Below are the code and all the weights of a small trained network. Each question names an input and a target symbol and asks about switching units off, where a switched-off unit gives its printed mean instead of its output.

import numpy as np


def w(rows, s, z=0):
    codes = np.array(rows[::2]) - 128.0
    scale = np.full(codes.shape[1], s)
    scale[-1] = z or s
    return codes * scale


def f(y):
    return np.maximum(y, 0)


def softmax(a):
    e = np.exp(a - a.max(-1, keepdims=True))
    return e / e.sum(-1, keepdims=True)


def log_softmax(a):
    a = a - a.max(-1, keepdims=True)
    return a - np.log(np.exp(a).sum(-1, keepdims=True))


def net(x, mask):
    ids = ['Ψβεζλξπ'.index(c) for c in x.split()]
    T = len(ids)
    res = E[ids] + P[:T]
    q, k, v = (res @ M[0].T for M in (Q, K, V))
    z = softmax(np.where(np.tri(T) > 0, q @ k.T / 4**0.5, -1e9)) @ v
    res = res + np.where(mask[0], z, O[0][:, -1]) @ O[0][:, :-1]
    y = f(res @ A[0][:, :-1].T + A[0][:, -1])
    res = res + np.where(mask[1:13], y, B[0][:, -1]) @ B[0][:, :-1]
    return log_softmax(res[-1] @ U[:, :-1].T + U[:, -1])


Q, K, V, O, A, B = {}, {}, {}, {}, {}, {}
E = w([
[135,130,146,108,204],'Ψ',
[125,62,205,132,231],'β',
[171,86,134,180,118],'ε',
[198,139,143,31,221],'ζ',
[177,125,56,74,95],'λ',
[105,23,70,187,153],'ξ',
[214,125,253,134,103],'π',
],0.016)
P = w([
[179,8,120,91,160],'0',
[114,128,111,201,85],'1',
[135,130,107,162,104],'2',
[139,122,117,153,115],'3',
[148,125,116,140,119],'4',
[151,119,122,141,125],'5',
[159,125,117,131,125],'6',
[158,119,121,141,125],'7',
[166,126,110,125,120],'8',
[158,117,124,142,132],'9',
[168,125,113,140,122],'10',
[169,130,106,134,117],'11',
],0.016)
Q[0] = w([
[76,155,106,56,97],'h1',
[218,62,106,161,164],'h1',
[254,27,120,24,174],'h1',
[33,141,134,83,215],'h1',
],0.007)
K[0] = w([
[84,169,112,207,137],'h1',
[185,32,179,80,111],'h1',
[143,11,134,119,115],'h1',
[96,153,143,170,92],'h1',
],0.011)
V[0] = w([
[76,102,141,157,173],'h1',
[110,111,53,192,132],'h1',
[121,98,113,250,78],'h1',
[210,118,168,175,136],'h1',
],0.013)
O[0] = w([
[110,159,200,134,110,146],'h1',
[179,109,156,255,140,107],'h1',
[146,22,162,192,61,98],'h1',
[123,98,145,74,50,251],'h1',
],0.011,0.013)
A[0] = w([
[192,129,78,154,166,156],'n1',
[148,111,122,89,63,135],'n2',
[163,100,111,107,108,116],'n3',
[35,81,111,48,123,148],'n4',
[23,189,120,138,159,111],'n5',
[82,144,142,173,78,79],'n6',
[157,136,155,120,143,130],'n7',
[132,177,171,167,193,185],'n8',
[129,65,138,81,99,3],'n9',
[85,238,100,107,165,24],'n10',
[151,124,137,246,156,158],'n11',
[84,56,75,135,160,237],'n12',
],0.012,0.0057)
B[0] = w([
[99,194,93,183,114,149],'n1',
[93,122,175,189,152,233],'n2',
[76,122,134,126,147,186],'n3',
[150,175,136,142,124,252],'n4',
[193,95,141,147,172,150],'n5',
[126,18,114,70,120,148],'n6',
[100,99,148,104,110,154],'n7',
[125,85,2,157,76,147],'n8',
[84,141,62,175,161,200],'n9',
[116,74,162,165,165,182],'n10',
[152,198,120,166,154,201],'n11',
[177,140,147,120,47,166],'n12',
],0.0091,0.016)
U = w([
[233,92,130,53,87,116],'Ψ',
[118,2,134,123,130,82],'β',
[184,142,148,177,138,34],'ε',
[156,117,136,144,192,71],'ζ',
[70,164,114,184,166,102],'λ',
[219,107,48,109,106,253],'ξ',
[194,144,197,100,95,218],'π',
],0.0087,0.0053)

Each question gives the input, a string of symbols that net reads in full, and the target symbol t.
The units are the heads (4 rows each of Q, K, V and O) and the neurons (one row each of A and B). Each row of codes is followed by its name. A weight is (code - 128) times the scale printed after its matrix; where a second scale follows, it is the last column's (O, A, B and U).
mask holds one flag per unit, heads first, then neurons. A switched-off unit (its flag False) gives its mean, the last column of its rows in O or B, instead of its output. The means were averaged over made-up inputs and are rounded, as every weight is.
A unit's drop is (log p(t) with every unit on - log p(t) with that unit switched off) / (log p(t) with every unit on - log p(t) with every unit switched off).
The circuit of an input: a set's keep is (log p(t) with only the set's units on - log p(t) with every unit switched off) / (log p(t) with every unit on - log p(t) with every unit switched off). Starting from the 12 units with the biggest drops (on a tie, the unit counted first), units are removed one at a time, each time the one whose removal leaves the highest keep (on an exact tie, the one counted first), for as long as the keep stays at least 0.8.
circuit, biggest first: the units of the circuit, biggest drop first
top k neurons: the k neurons with the biggest drops, biggest first
drop of u: that unit's drop, to one decimal
input π π ζ Ψ λ ζ Ψ ε λ, target λ: top 2 neurons -> [n2, n9]
input λ ξ π β ε λ ε π π ε β, target ξ: circuit, biggest first -> [h1, n2, n10]
input λ λ Ψ ε ζ λ Ψ, target ξ: circuit, biggest first -> [h1, n2, n8]
input ζ β ε β λ, target ζ: circuit, biggest first -> [h1, n10, n5]
input λ ζ β ζ ζ β ξ ξ ζ π ε, target ξ: circuit, biggest first -> [h1, n2]
input β π ε β π ζ ξ λ ε, target π: top 2 neurons -> [n9, n8]
input ε π ξ Ψ ε ε ε ε ε ζ Ψ, target β: top 2 neurons -> [n4, n11]
input ε β β ζ ε ζ β π λ, target β: top 3 neurons -> [n11, n4, n2]
input ε ζ ξ, target β: top 2 neurons -> [n6, n4]
input ξ λ λ, target ε: circuit, biggest first -> [h1]
input β ζ π ε ζ β ζ π λ, target π: circuit, biggest first -> [h1, n8]
input π π π λ ε π ε π ε, target λ: top 4 neurons -> [n9, n2, n3, n4]
input ζ ζ ζ ξ λ ξ π, target ζ: top 3 neurons -> [n10, n5, n12]
input ε ε π ε ε ε, target β: top 2 neurons -> [n4, n6]
input λ ζ β π ξ ζ ξ λ π ζ, target ξ: top 3 neurons -> [n2, n8, n1]
input Ψ π λ ζ Ψ λ λ ε ξ ε Ψ, target ξ: top 2 neurons -> [n2, n10]
input ζ ξ ε β λ ζ ζ ζ Ψ, target ζ: top neuron -> [n10]
input λ ε ξ λ ε π Ψ β ε Ψ ξ, target ξ: top 2 neurons -> [n2, n12]
input π β β ε, target λ: drop of h1 -> 1.7
input ζ β Ψ λ β π ζ ε ξ Ψ β ζ, target ζ: drop of h1 -> 1.1
input ζ ζ ε, target ζ: drop of n10 -> 0.8
input ξ ε ε ε π ε Ψ Ψ, target ε: drop of n9 -> 0.0
